Look-ups in named tables: a row name and a column name give one cell, copied from the table.

Table mebagof
,fivaf,lem,repom,temamo,nekekud
mobis,141,108,121,45,141
keb,87,77,153,170,71
nepuba,166,99,129,155,81
bom,130,77,98,50,113
zek,167,100,90,117,130
vepap,86,200,81,97,140
livoga,51,103,153,136,89
natovo,107,159,85,145,162
far,60,123,86,97,181

vepap, repom: 81
natovo, lem: 159
keb, temamo: 170
zek, lem: 100
mobis, nekekud: 141
livoga, temamo: 136
livoga, lem: 103
mobis, fivaf: 141
keb, lem: 77
mobis, lem: 108
bom, repom: 98
vepap, nekekud: 140
livoga, nekekud: 89
far, temamo: 97

ropebo:
,fos,zasog,madoris,sevelib,fol
purov,0.76,0.53,0.74,0.75,0.31
gel,0.81,0.72,0.23,0.66,0.57
bifir,0.76,0.53,0.74,0.29,0.87
mibonil,0.64,0.56,0.53,0.92,0.57
retagab,0.49,0.89,0.66,0.35,0.43
lif,0.54,0.62,0.85,0.64,0.64

gel, sevelib: 0.66
bifir, zasog: 0.53
mibonil, fol: 0.57
gel, fol: 0.57
purov, fos: 0.76
retagab, sevelib: 0.35

foti
cols = tuzimus, basiba, pak, tur, vulikir, madi, puf, monor, sunene
nebog: [105, 148, 225, 210, 212, 59, 181, 185, 77]
zegilu: [209, 102, 164, 245, 110, 203, 75, 217, 43]
bazavu: [128, 75, 126, 212, 194, 116, 208, 209, 62]

nebog, pak => 225
bazavu, tuzimus => 128
bazavu, pak => 126
bazavu, vulikir => 194
zegilu, pak => 164
zegilu, sunene => 43
zegilu, monor => 217
nebog, puf => 181
zegilu, tur => 245
zegilu, puf => 75
bazavu, basiba => 75
zegilu, madi => 203

kegisom =
,faras,lon,kesemud,dakes,vazam
sed,-1033,4539,3139,1474,471
pugir,2431,-1051,-3907,-3931,1866
gamuzop,3608,-451,-562,1596,6174
zekon,5707,7293,-1732,-1936,8444
tif,2645,183,-5619,-3493,-798
dekeduf,3308,8695,7498,3793,5693
zab,6366,1207,385,1287,-1582
taluvo,5409,7376,2245,-4469,-1894
gom,-1438,6423,-2229,232,1184
logepo,3860,7216,6688,4810,1481

What is the lon of taluvo in kegisom? 7376
What is the vazam of dekeduf in kegisom? 5693
What is the kesemud of sed in kegisom? 3139
What is the dakes of dekeduf in kegisom? 3793
What is the faras of sed in kegisom? -1033
What is the vazam of logepo in kegisom? 1481
What is the lon of zab in kegisom? 1207
What is the dakes of logepo in kegisom? 4810
What is the vazam of zab in kegisom? -1582
What is the dakes of gom in kegisom? 232
What is the dakes of taluvo in kegisom? -4469
What is the faras of dekeduf in kegisom? 3308
What is the vazam of tif in kegisom? -798
What is the lon of gamuzop in kegisom? -451
What is the vazam of gamuzop in kegisom? 6174
What is the kesemud of tif in kegisom? -5619
What is the kesemud of pugir in kegisom? -3907
Row with the largest vazam: zekon

numim =
	foli	taf
kab	98	46
dur	239	126
tobizi	205	192
movo	173	25
ruvus	114	107
zoki	25	108

What is the foli of movo in numim?
173
What is the taf of zoki in numim?
108
What is the foli of zoki in numim?
25
What is the foli of tobizi in numim?
205
What is the foli of dur in numim?
239
What is the foli of ruvus in numim?
114
What is the taf of ruvus in numim?
107
What is the taf of movo in numim?
25
What is the taf of tobizi in numim?
192
What is the taf of kab in numim?
46
What is the foli of kab in numim?
98
What is the taf of dur in numim?
126

Table zovuzag
         kosid   bodo  sodatog    pon   dira    nam    miz   loru  bozip    ber
darom     0.69   1.81     3.12  -1.10   1.16   0.63  -0.24   0.96   3.01  -0.96
niz       3.35   2.46    -1.30   3.78   1.35   1.32  -0.22   2.84   1.09   1.77
gis       2.08   3.66     1.52   1.84  -1.13   4.50  -2.24   2.67  -0.73   1.47
gegogi    0.73   0.82     0.02   2.07   0.41   0.20   2.75   4.06   2.65  -0.81
lozev     4.32  -3.76    -5.03   3.72   5.02   2.78   8.47   3.15   4.02  -2.26
tef       6.68  -1.67     3.62   2.92   1.39   0.58   4.14  -3.99   4.63   2.65
fezevag   2.69   3.54     1.77  -0.47  -1.35  -4.37   3.99   4.33   5.36  -6.60

niz, nam => 1.32
gegogi, bodo => 0.82
tef, sodatog => 3.62
darom, kosid => 0.69
fezevag, loru => 4.33
fezevag, ber => -6.60
fezevag, sodatog => 1.77
lozev, sodatog => -5.03
lozev, bodo => -3.76
darom, bozip => 3.01
gis, miz => -2.24
fezevag, nam => -4.37
gis, sodatog => 1.52
lozev, nam => 2.78
fezevag, kosid => 2.69
gegogi, nam => 0.20
gegogi, loru => 4.06
lozev, miz => 8.47
tef, loru => -3.99
gegogi, dira => 0.41

mufe
|  | mut | dabasu | zuzav | firapup | mak | fis | sege | zipon | vizu | div |
|---|---|---|---|---|---|---|---|---|---|---|
| ropul | 49.4 | 44.8 | 35.6 | 23.0 | 60.1 | 78.6 | 44.8 | 54.0 | 36.4 | 58.4 |
| sar | 55.4 | 41.6 | 45.4 | 55.4 | 36.2 | 42.7 | 25.6 | 47.8 | 35.3 | 44.2 |
| suk | 51.2 | 40.9 | 67.9 | 69.7 | 25.0 | 51.5 | 19.1 | 36.1 | 71.6 | 48.9 |
| ritileg | 48.1 | 48.8 | 76.5 | 84.4 | 25.4 | 33.7 | 35.1 | 33.6 | 84.9 | 45.6 |
| sur | 50.8 | 53.9 | 66.2 | 72.7 | 37.7 | 30.0 | 45.7 | 42.9 | 63.6 | 43.7 |
| tana | 44.2 | 38.5 | 43.1 | 30.4 | 44.7 | 88.9 | 35.4 | 41.2 | 54.3 | 62.7 |

What is the mak of ropul in mufe?
60.1
What is the zipon of sar in mufe?
47.8
What is the vizu of tana in mufe?
54.3
What is the mak of ritileg in mufe?
25.4
What is the mut of suk in mufe?
51.2
What is the mut of ritileg in mufe?
48.1
What is the zipon of ritileg in mufe?
33.6
What is the zipon of suk in mufe?
36.1
What is the vizu of suk in mufe?
71.6
What is the dabasu of sur in mufe?
53.9
What is the zuzav of tana in mufe?
43.1
What is the dabasu of tana in mufe?
38.5
Row with the largest dabasu: sur

refomap:
        foli  vulupe  suratu  lofa  benaza  tubi  bab  zez
dileso    33       3      60    32      33    27   26   45
vul       26       6       8    57       4    34   42   84
zav       25      16      13    21       5    42   13   45
gadegu    17      16      76    35      25    39   27   36
mumo      11       4      60    43       6     6   26   84
rup       35      18      41    24       6     7   19   73
ged       32      15      81    38      25    17   51   83

bab of ged = 51
bab of rup = 19
vulupe of gadegu = 16
suratu of vul = 8
suratu of mumo = 60
benaza of ged = 25
benaza of rup = 6
lofa of vul = 57
vulupe of dileso = 3
vulupe of mumo = 4
zez of mumo = 84
tubi of vul = 34
lofa of dileso = 32
tubi of mumo = 6
lofa of ged = 38
suratu of rup = 41
bab of mumo = 26

fad
cols = gimon, pineta, zaz, rul, mifaza, tov, laf, pob, vidukam
musuk: [4.401, 7.336, 4.482, 4.401, 4.834, 5.941, 7.302, 4.611, 2.816]
mafanu: [5.437, 6.484, 5.154, 5.157, 4.679, 3.484, 6.426, 4.998, 3.654]
lofazi: [6.468, 5.218, 5.943, 5.940, 5.382, 2.085, 5.344, 5.763, 4.738]
punanof: [5.383, 7.026, 5.438, 5.485, 5.084, 5.989, 7.571, 5.192, 2.523]

What is the mifaza of mafanu in fad? 4.679
What is the laf of mafanu in fad? 6.426
What is the tov of lofazi in fad? 2.085
What is the laf of punanof in fad? 7.571
What is the tov of punanof in fad? 5.989
What is the gimon of lofazi in fad? 6.468
What is the laf of musuk in fad? 7.302
What is the mifaza of musuk in fad? 4.834
What is the mifaza of punanof in fad? 5.084
What is the gimon of mafanu in fad? 5.437
What is the zaz of lofazi in fad? 5.943
What is the zaz of punanof in fad? 5.438
What is the pob of musuk in fad? 4.611
What is the pob of mafanu in fad? 4.998
What is the rul of punanof in fad? 5.485
What is the laf of lofazi in fad? 5.344
What is the rul of mafanu in fad? 5.157
What is the vidukam of musuk in fad? 2.816
What is the pineta of lofazi in fad? 5.218
What is the rul of musuk in fad? 4.401

